Below are the code and all the weights of a small trained network. Each question names an input and a target symbol and asks about switching units off, where a switched-off unit gives its printed mean instead of its output.

import numpy as np


def w(rows, s, z=0):
    codes = np.array(rows[::2]) - 128.0
    scale = np.full(codes.shape[1], s)
    scale[-1] = z or s
    return codes * scale


def softmax(a):
    e = np.exp(a - a.max(-1, keepdims=True))
    return e / e.sum(-1, keepdims=True)


def log_softmax(a):
    a = a - a.max(-1, keepdims=True)
    return a - np.log(np.exp(a).sum(-1, keepdims=True))


def net(x, mask):
    ids = ['αγδεζηθλμπσψ'.index(c) for c in x.split()]
    T = len(ids)
    res = E[ids] + P[:T]
    u = 0
    for l in range(3):
        r = res
        for j in range(2):
            rows = slice(2 * j, 2 * j + 2)
            q, k, v = (r @ M[l][rows].T for M in (Q, K, V))
            z = softmax(np.where(np.tri(T) > 0, q @ k.T / 2**0.5, -1e9)) @ v
            o = O[l][rows]
            res = res + np.where(mask[u + j], z, o[:, -1]) @ o[:, :-1]
        u += 2
    return log_softmax(res[-1] @ U[:, :-1].T + U[:, -1])


Q, K, V, O = {}, {}, {}, {}
E = w([
[217,172,145,71,130,89,59,84,48,161,152],'α',
[93,97,176,188,167,213,163,69,118,66,135],'γ',
[138,43,90,49,83,162,86,158,180,203,138],'δ',
[127,93,73,209,120,149,185,185,155,49,107],'ε',
[103,198,204,192,101,150,159,36,32,166,129],'ζ',
[31,131,118,107,122,124,154,129,142,77,150],'η',
[164,212,119,175,47,130,95,133,167,198,117],'θ',
[153,205,173,149,87,133,98,240,126,95,118],'λ',
[224,109,16,100,179,114,227,154,129,173,171],'μ',
[122,167,137,107,164,78,157,9,189,144,118],'π',
[144,53,32,134,166,77,100,140,2,128,88],'σ',
[212,113,190,86,168,137,81,207,179,81,90],'ψ',
],0.0082)
P = w([
[130,56,209,222,153,61,95,167,137,200,255],'0',
[242,118,79,148,66,232,137,31,134,88,40],'1',
[112,173,114,50,125,147,93,174,113,94,145],'2',
[110,121,126,105,32,83,161,181,81,112,62],'3',
[233,131,57,120,119,252,132,28,182,111,31],'4',
[110,180,122,67,191,175,96,176,126,116,173],'5',
[102,129,120,93,33,96,183,172,79,119,42],'6',
[218,148,24,117,168,250,118,40,211,139,25],'7',
[105,182,122,116,245,175,86,169,136,115,225],'8',
[94,133,114,85,45,102,189,169,75,121,42],'9',
],0.0094)
Q[0] = w([
[194,129,76,247,83,155,160,146,133,152,91],'L0H1',
[192,205,112,160,197,254,76,120,221,95,160],'L0H1',
[210,173,96,107,200,166,88,81,179,196,153],'L0H2',
[83,136,153,116,143,47,115,174,135,174,201],'L0H2',
],0.0076)
K[0] = w([
[201,20,181,218,39,41,182,130,131,197,136],'L0H1',
[126,114,140,176,201,115,36,126,153,135,254],'L0H1',
[161,110,136,185,198,114,81,112,173,200,181],'L0H2',
[90,103,167,155,96,142,125,151,67,87,129],'L0H2',
],0.009)
V[0] = w([
[118,163,38,31,157,156,140,132,89,98,93],'L0H1',
[199,51,101,193,65,84,205,132,127,168,111],'L0H1',
[197,110,112,113,192,196,91,68,167,120,123],'L0H2',
[51,44,175,194,193,3,167,169,169,122,221],'L0H2',
],0.007)
O[0] = w([
[66,191,8,41,166,146,114,204,74,166,131,4],'L0H1',
[200,39,90,139,41,62,198,63,103,76,162,191],'L0H1',
[254,60,159,111,182,238,62,63,92,106,169,161],'L0H2',
[96,138,37,172,188,53,120,117,237,122,100,137],'L0H2',
],0.0051,0.0046)
Q[1] = w([
[69,144,86,76,119,68,117,150,127,187,190],'L1H1',
[124,94,55,94,231,203,116,84,169,97,75],'L1H1',
[75,136,148,61,95,19,157,220,98,69,170],'L1H2',
[144,254,219,150,170,156,98,105,147,126,80],'L1H2',
],0.0065)
K[1] = w([
[143,219,129,133,122,145,100,150,122,152,117],'L1H1',
[101,78,116,133,255,150,79,129,173,151,212],'L1H1',
[107,111,66,83,111,161,182,167,116,130,113],'L1H2',
[119,213,171,155,246,158,71,144,137,133,202],'L1H2',
],0.0076)
V[1] = w([
[155,149,116,123,177,131,206,68,112,2,65],'L1H1',
[48,157,169,174,178,90,162,152,144,121,203],'L1H1',
[183,94,108,90,114,174,75,213,172,53,84],'L1H2',
[109,101,138,124,188,54,54,194,109,194,188],'L1H2',
],0.0079)
O[1] = w([
[146,118,188,122,252,86,217,139,146,27,76,154],'L1H1',
[45,100,108,103,51,199,192,171,130,60,142,223],'L1H1',
[148,76,148,221,129,161,213,184,168,254,104,3],'L1H2',
[108,21,128,15,114,100,81,139,95,145,44,187],'L1H2',
],0.0078,0.002)
Q[2] = w([
[104,102,173,88,194,252,158,90,116,8,165],'L2H1',
[60,153,246,135,127,113,213,211,42,171,212],'L2H1',
[150,16,216,164,106,149,184,118,206,123,107],'L2H2',
[144,192,140,166,201,41,159,253,58,146,193],'L2H2',
],0.0046)
K[2] = w([
[32,92,162,137,223,170,89,163,181,101,219],'L2H1',
[108,195,158,126,137,155,129,147,26,224,143],'L2H1',
[214,103,151,113,3,99,184,97,120,83,50],'L2H2',
[172,198,129,164,243,189,189,162,144,164,86],'L2H2',
],0.0056)
V[2] = w([
[115,115,168,184,149,199,145,103,68,104,128],'L2H1',
[83,125,163,120,153,89,113,219,144,146,222],'L2H1',
[157,109,81,129,77,186,137,2,135,113,77],'L2H2',
[162,86,52,140,167,94,131,157,15,109,146],'L2H2',
],0.0067)
O[2] = w([
[31,74,154,155,104,152,104,106,9,121,143,66],'L2H1',
[203,146,187,60,104,214,163,225,141,96,130,37],'L2H1',
[1,130,155,88,168,122,218,28,116,204,174,252],'L2H2',
[196,15,8,99,147,128,169,174,12,80,169,99],'L2H2',
],0.0059,0.0041)
U = w([
[95,60,43,113,138,106,61,120,56,128,18,78],'α',
[39,126,177,113,80,146,140,108,10,133,199,81],'γ',
[118,193,82,197,53,160,75,100,149,183,184,254],'δ',
[145,101,220,209,168,169,171,123,150,100,229,60],'ε',
[199,159,196,44,143,88,38,110,44,93,234,152],'ζ',
[132,171,134,94,25,192,130,205,118,117,83,157],'η',
[125,156,164,161,207,7,115,82,197,130,132,146],'θ',
[209,78,215,144,175,138,77,174,182,131,52,168],'λ',
[139,151,33,227,157,131,181,158,212,78,144,47],'μ',
[46,231,17,71,132,129,165,134,178,68,1,79],'π',
[199,96,48,100,150,156,142,145,77,103,215,172],'σ',
[102,42,156,90,130,122,185,135,150,249,98,141],'ψ',
],0.0068,0.002)

Each question gives the input, a string of symbols that net reads in full, and the target symbol t.
The units are the heads (2 rows each of Q, K, V and O). Each row of codes is followed by its name. A weight is (code - 128) times the scale printed after its matrix; where a second scale follows, it is the last column's (O and U).
mask holds one flag per head, layer by layer. A switched-off head (its flag False) gives its mean, the last column of its rows in O, instead of its output. The means were averaged over made-up inputs and are rounded, as every weight is.
A unit's drop is (log p(t) with every unit on - log p(t) with that unit switched off) / (log p(t) with every unit on - log p(t) with every unit switched off).
The circuit of an input: a set's keep is (log p(t) with only the set's units on - log p(t) with every unit switched off) / (log p(t) with every unit on - log p(t) with every unit switched off). Starting from all 6 units, units are removed one at a time, each time the one whose removal leaves the highest keep (on an exact tie, the one counted first), for as long as the keep stays at least 0.8.
units of the circuit, in order: the units of the circuit, biggest drop first
most important unit: the unit with the biggest drop
heads that matter: for each layer, one digit per head in row order, 1 if its drop is at least 0.15 and else 0, layers parted by /
input δ ψ δ σ ζ ψ π ε, target δ: units of the circuit, in order : L1H1
input α ζ σ λ η, target α: heads that matter : 00 / 11 / 10
input θ α δ σ μ, target θ: units of the circuit, in order : L0H1, L1H1, L2H1
input δ α ζ θ θ θ δ σ, target δ: heads that matter : 00 / 10 / 00
input α π δ ζ γ π π α, target α: units of the circuit, in order : L1H2, L2H1
input ζ π γ η, target π: units of the circuit, in order : L0H2, L0H1
input λ θ θ ε θ ζ π θ δ, target δ: units of the circuit, in order : L1H1, L0H1, L1H2
input μ π λ γ η α π μ, target μ: heads that matter : 11 / 01 / 00
input ζ ψ δ π α σ, target σ: heads that matter : 11 / 01 / 01
input ζ ψ θ π μ ε, target ε: units of the circuit, in order : L1H2, L0H1, L0H2
input θ θ α, target α: units of the circuit, in order : L0H1, L1H2, L2H1, L1H1
input α ε ζ θ ε γ γ, target ε: heads that matter : 00 / 11 / 00
input ψ π ζ α λ ζ σ ζ, target ψ: units of the circuit, in order : L1H2, L2H2, L0H1
input γ θ λ ε ψ, target γ: most important unit : L2H2
input θ σ γ, target γ: units of the circuit, in order : L0H1, L2H1, L0H2
input ζ α δ ψ η α δ δ, target ζ: units of the circuit, in order : L1H2, L0H2
input η λ θ η ε θ ζ γ, target η: units of the circuit, in order : L1H1, L0H2, L2H1
input α λ π μ π γ γ δ, target α: heads that matter : 00 / 01 / 10
input ε α ε π η, target ε: heads that matter : 10 / 01 / 00
input ε π θ π δ μ α γ, target ε: most important unit : L0H1
input ζ γ ζ, target ζ: heads that matter : 01 / 11 / 00
